Below is a small trained network, with its code and all its weights. Each question gives an input and a class and asks what happens when units are switched off, that is, made to give their printed mean instead of their output.

import numpy as np


def w(rows, s, z=0):
    codes = np.array(rows[::2]) - 128.0
    scale = np.full(codes.shape[1], s)
    scale[-1] = z or s
    return codes * scale


def norm(h):
    return h / np.sqrt((h * h).mean(-1, keepdims=True) + 1e-5)


def f(y):
    return np.maximum(y, 0)


def log_softmax(a):
    a = a - a.max(-1, keepdims=True)
    return a - np.log(np.exp(a).sum(-1, keepdims=True))


def net(x, mask):
    res = np.array(x, float).reshape(1, 8) / 4 @ E
    u = 0
    for l in range(4):
        y = f(norm(res) @ A[l][:, :-1].T + A[l][:, -1])
        res = res + np.where(mask[u : u + 4], y, B[l][:, -1]) @ B[l][:, :-1]
        u += 4
    return log_softmax(norm(res)[-1] @ U[:, :-1].T + U[:, -1])


A, B = {}, {}
E = w([
[130,126,175,183,162,93,218,121],'x0',
[128,126,128,131,128,128,126,127],'x1',
[133,73,216,150,36,110,87,152],'x2',
[220,220,163,81,89,143,166,54],'x3',
[1,165,191,77,168,163,116,49],'x4',
[128,127,128,128,127,130,129,130],'x5',
[129,128,127,125,128,124,127,128],'x6',
[126,130,128,131,130,124,123,127],'x7',
],0.004)
A[0] = w([
[196,181,126,126,72,185,149,64,40],'0.n0',
[141,208,2,97,223,133,108,159,60],'0.n1',
[125,81,36,70,75,161,60,97,3],'0.n2',
[146,58,226,137,30,124,64,142,26],'0.n3',
],0.005,0.0052)
B[0] = w([
[237,254,172,71,232,74,62,121,185],'0.n0',
[158,45,177,134,75,190,141,98,251],'0.n1',
[43,213,107,252,159,198,163,228,155],'0.n2',
[185,59,132,178,121,200,119,56,205],'0.n3',
],0.0067,0.0032)
A[1] = w([
[144,171,53,98,43,175,70,157,39],'1.n0',
[103,184,83,44,95,203,2,166,63],'1.n1',
[129,145,169,198,151,45,225,125,2],'1.n2',
[205,102,73,107,118,151,128,194,44],'1.n3',
],0.0053,0.0026)
B[1] = w([
[114,176,135,228,161,213,219,159,205],'1.n0',
[98,160,157,208,169,125,196,121,253],'1.n1',
[67,208,116,255,164,222,141,171,214],'1.n2',
[86,177,108,112,83,63,162,134,253],'1.n3',
],0.007,0.0023)
A[2] = w([
[99,60,136,60,136,175,174,59,4],'2.n0',
[31,19,53,100,129,70,138,171,32],'2.n1',
[131,80,10,44,237,192,216,48,61],'2.n2',
[145,108,128,129,89,253,149,88,124],'2.n3',
],0.0048,0.0036)
B[2] = w([
[114,205,156,85,143,61,84,144,153],'2.n0',
[244,182,182,47,188,175,81,164,171],'2.n1',
[210,1,152,131,86,185,145,85,216],'2.n2',
[72,71,97,162,150,87,166,141,252],'2.n3',
],0.0061,0.0032)
A[3] = w([
[38,116,159,40,185,150,182,84,68],'3.n0',
[179,136,43,135,87,34,189,197,6],'3.n1',
[157,96,1,107,166,106,210,117,53],'3.n2',
[88,52,100,127,214,149,93,248,70],'3.n3',
],0.0075,0.0024)
B[3] = w([
[117,104,66,133,76,72,81,217,248],'3.n0',
[2,143,107,70,138,76,58,172,218],'3.n1',
[119,22,174,144,73,148,61,93,206],'3.n2',
[213,220,150,56,155,121,177,45,253],'3.n3',
],0.0085,0.004)
U = w([
[234,241,167,12,205,90,107,60,129],'0',
[35,151,54,85,58,60,36,202,255],'1',
[169,12,161,158,59,186,99,57,87],'2',
[80,219,107,232,207,217,197,156,46],'3',
],0.011,0.0014)

Each question gives the input, the list of numbers given to net, and the class t.
The units are the neurons (one row each of A and B). Each row of codes is followed by its name. A weight is (code - 128) times the scale printed after its matrix; where a second scale follows, it is the last column's (A, B and U).
mask holds one flag per neuron, layer by layer. A switched-off neuron (its flag False) gives its mean, the last column of its row in B, instead of its output. The means were averaged over made-up inputs and are rounded, as every weight is.
A unit's drop is (log p(t) with every unit on - log p(t) with that unit switched off) / (log p(t) with every unit on - log p(t) with every unit switched off).
The circuit of an input: a set's keep is (log p(t) with only the set's units on - log p(t) with every unit switched off) / (log p(t) with every unit on - log p(t) with every unit switched off). Starting from the 12 units with the biggest drops (on a tie, the unit counted first), units are removed one at a time, each time the one whose removal leaves the highest keep (on an exact tie, the one counted first), for as long as the keep stays at least 0.8.
units of the circuit, in order: the units of the circuit, biggest drop first
most important unit: the unit with the biggest drop
k most important neurons: the k neurons with the biggest drops, biggest first
k most important neurons of layer l: the k neurons of layer l with the biggest drops, biggest first
drop of u: that unit's drop, to one decimal
input [-7,-8,-1,-2,-5,-3,-3,3], class 3: most important unit -> 1.n0
input [-5,-4,5,-4,4,7,-1,1], class 2: 3 most important neurons -> [0.n3, 1.n1, 1.n2]
input [-8,-1,-6,3,-7,3,3,1], class 3: 2 most important neurons of layer 0 -> [0.n2, 0.n3]
input [-8,4,-5,-3,-6,-5,-4,6], class 3: 2 most important neurons -> [1.n0, 0.n2]
input [-7,-1,-3,2,6,-2,6,5], class 3: 2 most important neurons -> [1.n1, 1.n0]
input [3,-1,2,-3,-2,5,5,4], class 0: 2 most important neurons of layer 1 -> [1.n1, 1.n0]
input [1,-4,-8,6,4,4,8,-3], class 2: units of the circuit, in order -> [2.n2, 3.n3]
input [2,0,-4,-7,-5,-8,5,-2], class 0: 2 most important neurons -> [3.n3, 2.n1]
input [-1,8,-5,4,-2,-1,7,-3], class 2: 2 most important neurons -> [0.n1, 3.n3]
input [5,5,6,-8,8,-4,3,-6], class 0: 2 most important neurons of layer 1 -> [1.n3, 1.n1]
input [-4,4,5,0,-7,-2,-1,-6], class 1: 2 most important neurons -> [3.n1, 1.n3]
input [8,8,4,7,7,6,7,3], class 3: units of the circuit, in order -> [1.n2, 3.n3]
input [6,8,7,4,-8,0,-1,4], class 1: 3 most important neurons -> [3.n1, 0.n1, 2.n2]
input [6,2,-8,-5,-2,-1,0,0], class 2: most important unit -> 3.n2
input [5,-5,7,1,7,-1,8,-2], class 1: 2 most important neurons -> [3.n0, 2.n2]
input [2,1,8,-8,1,3,-7,-8], class 0: 4 most important neurons -> [3.n3, 0.n1, 2.n1, 2.n2]
input [-4,7,-2,3,-1,-4,0,-5], class 3: 2 most important neurons -> [0.n2, 3.n3]
input [3,3,6,5,7,8,-3,-5], class 1: 2 most important neurons -> [3.n0, 3.n3]
input [2,6,6,3,-7,-6,-1,2], class 1: 2 most important neurons -> [3.n1, 0.n1]
input [7,0,5,5,-5,0,-2,-1], class 3: most important unit -> 1.n2
input [-8,0,4,7,0,8,-8,-4], class 3: 2 most important neurons of layer 1 -> [1.n0, 1.n1]
input [2,0,-5,5,8,3,-7,-2], class 1: 2 most important neurons -> [3.n0, 3.n3]
input [-4,-2,8,1,-8,4,7,8], class 1: 2 most important neurons of layer 3 -> [3.n1, 3.n2]
input [3,2,-5,-3,8,-6,3,7], class 1: drop of 3.n0 -> 0.8
input [-6,-7,1,5,2,2,-3,4], class 3: drop of 0.n2 -> 0.2
input [-3,-8,-5,-7,-2,7,8,6], class 0: drop of 3.n3 -> 0.1
input [-8,0,6,-8,6,-6,-5,-1], class 0: most important unit -> 3.n3
